Here is a tiny trained network, its code and every weight. The questions are about switching its units off for an input and a class, where a switched-off unit gives its printed mean instead of its output.

import numpy as np


def w(rows, s, z=0):
    codes = np.array(rows[::2]) - 128.0
    scale = np.full(codes.shape[1], s)
    scale[-1] = z or s
    return codes * scale


def f(y):
    return y / 2 * (1 + np.tanh(0.7978845608 * (y + 0.044715 * y**3)))


def log_softmax(a):
    a = a - a.max(-1, keepdims=True)
    return a - np.log(np.exp(a).sum(-1, keepdims=True))


def net(x, mask):
    res = np.array(x, float).reshape(1, 2) / 4 @ E
    y = f(res @ A[0][:, :-1].T + A[0][:, -1])
    res = res + np.where(mask, y, B[0][:, -1]) @ B[0][:, :-1]
    return log_softmax(res[-1] @ U[:, :-1].T + U[:, -1])


A, B = {}, {}
E = w([
[55,254,102,138,74,89,186,211,80,34],'x0',
[4,91,159,201,118,85,181,171,157,123],'x1',
],0.012)
A[0] = w([
[118,157,105,139,120,136,139,119,133,142,91],'n1',
[153,76,126,144,126,118,131,104,162,151,224],'n2',
[115,102,114,104,117,131,127,133,115,133,95],'n3',
[203,100,124,135,129,135,119,126,112,152,223],'n4',
[144,123,112,127,154,162,97,166,79,159,170],'n5',
[128,126,118,124,91,152,135,85,109,141,86],'n6',
[124,114,126,121,109,120,98,131,157,127,155],'n7',
[18,145,145,146,99,131,183,134,151,107,202],'n8',
[147,129,121,126,96,125,128,115,124,119,254],'n9',
[80,145,128,152,118,116,70,140,94,103,175],'n10',
[255,151,130,79,99,144,129,77,138,149,202],'n11',
[102,68,161,157,109,129,116,117,147,150,154],'n12',
[124,116,124,148,149,119,101,146,175,129,117],'n13',
[68,140,125,124,137,99,160,125,96,129,210],'n14',
[75,18,138,135,139,135,144,107,139,172,174],'n15',
[153,117,116,119,186,155,105,131,129,95,111],'n16',
[85,75,146,166,97,130,129,129,99,126,118],'n17',
[162,100,134,117,142,153,134,114,93,128,106],'n18',
[241,81,127,105,127,135,100,120,121,124,164],'n19',
[144,177,133,108,136,132,148,149,117,106,237],'n20',
[103,134,158,140,124,113,163,130,151,148,182],'n21',
],0.015,0.0056)
B[0] = w([
[91,137,122,144,89,113,117,137,143,113,130],'n1',
[104,58,162,122,217,162,181,59,83,126,201],'n2',
[122,131,139,113,80,121,128,133,146,113,126],'n3',
[146,85,173,129,215,176,119,115,106,169,203],'n4',
[158,136,143,95,151,123,118,128,117,109,159],'n5',
[127,145,128,134,125,80,103,147,153,113,136],'n6',
[116,110,146,122,149,147,149,124,114,141,140],'n7',
[2,152,76,164,107,154,127,157,79,187,214],'n8',
[185,55,100,128,189,179,163,135,61,128,155],'n9',
[57,136,120,126,99,122,151,119,68,132,157],'n10',
[246,160,189,134,105,99,71,160,112,121,253],'n11',
[110,108,93,114,173,124,142,105,220,86,186],'n12',
[85,104,120,111,119,105,141,149,162,122,145],'n13',
[73,127,88,137,141,174,164,130,50,148,173],'n14',
[102,107,96,122,106,201,81,87,252,63,222],'n15',
[115,146,137,114,121,79,93,148,147,138,159],'n16',
[127,155,50,121,143,125,132,93,178,156,167],'n17',
[84,163,167,100,56,76,94,139,154,139,163],'n18',
[124,162,207,160,118,119,65,169,143,188,232],'n19',
[162,130,101,151,87,119,170,140,97,80,171],'n20',
[138,82,50,109,141,136,155,107,92,159,163],'n21',
],0.02,0.024)
U = w([
[111,80,127,128,207,182,164,118,64,216,105],'0',
[1,151,74,173,63,169,198,160,57,187,228],'1',
[207,170,185,133,132,115,63,193,104,220,141],'2',
[166,139,143,149,53,145,217,147,50,39,161],'3',
[118,86,156,63,92,64,194,89,159,164,3],'4',
[63,88,55,112,146,188,105,66,252,113,145],'5',
[118,72,252,130,151,182,81,102,212,142,133],'6',
[149,128,158,76,159,65,186,123,177,120,18],'7',
],0.0089,0.0025)

Each question gives the input, the list of numbers given to net, and the class t.
The units are the neurons (one row each of A and B). Each row of codes is followed by its name. A weight is (code - 128) times the scale printed after its matrix; where a second scale follows, it is the last column's (A, B and U).
mask holds one flag per neuron, in row order. A switched-off neuron (its flag False) gives its mean, the last column of its row in B, instead of its output. The means were averaged over made-up inputs and are rounded, as every weight is.
A unit's drop is (log p(t) with every unit on - log p(t) with that unit switched off) / (log p(t) with every unit on - log p(t) with every unit switched off).
The circuit of an input: a set's keep is (log p(t) with only the set's units on - log p(t) with every unit switched off) / (log p(t) with every unit on - log p(t) with every unit switched off). Starting from the 12 units with the biggest drops (on a tie, the unit counted first), units are removed one at a time, each time the one whose removal leaves the highest keep (on an exact tie, the one counted first), for as long as the keep stays at least 0.8.
units of the circuit, in order: the units of the circuit, biggest drop first
unit that matters most: the unit with the biggest drop
top k neurons: the k neurons with the biggest drops, biggest first
drop of u: that unit's drop, to one decimal
input [-1,-2], class 2: units of the circuit, in order => n15
input [-3,-3], class 2: top 2 neurons => n15, n11
input [-4,2], class 5: top 2 neurons => n11, n15
input [8,-5], class 1: top 3 neurons => n11, n10, n14
input [1,-2], class 2: top 2 neurons => n15, n2
input [0,0], class 0: top 2 neurons => n15, n11
input [3,-4], class 2: top 3 neurons => n2, n15, n14
input [4,-5], class 3: top 2 neurons => n19, n20
input [-1,1], class 5: top 2 neurons => n11, n19
input [7,-5], class 3: top 2 neurons => n20, n8
input [5,-6], class 3: top 3 neurons => n20, n19, n4
input [0,2], class 1: drop of n15 => 0.2
input [3,-3], class 3: drop of n18 => 0.0
input [-6,-7], class 2: unit that matters most => n11
input [2,0], class 1: drop of n11 => 0.1
input [0,-1], class 2: top 2 neurons => n15, n2
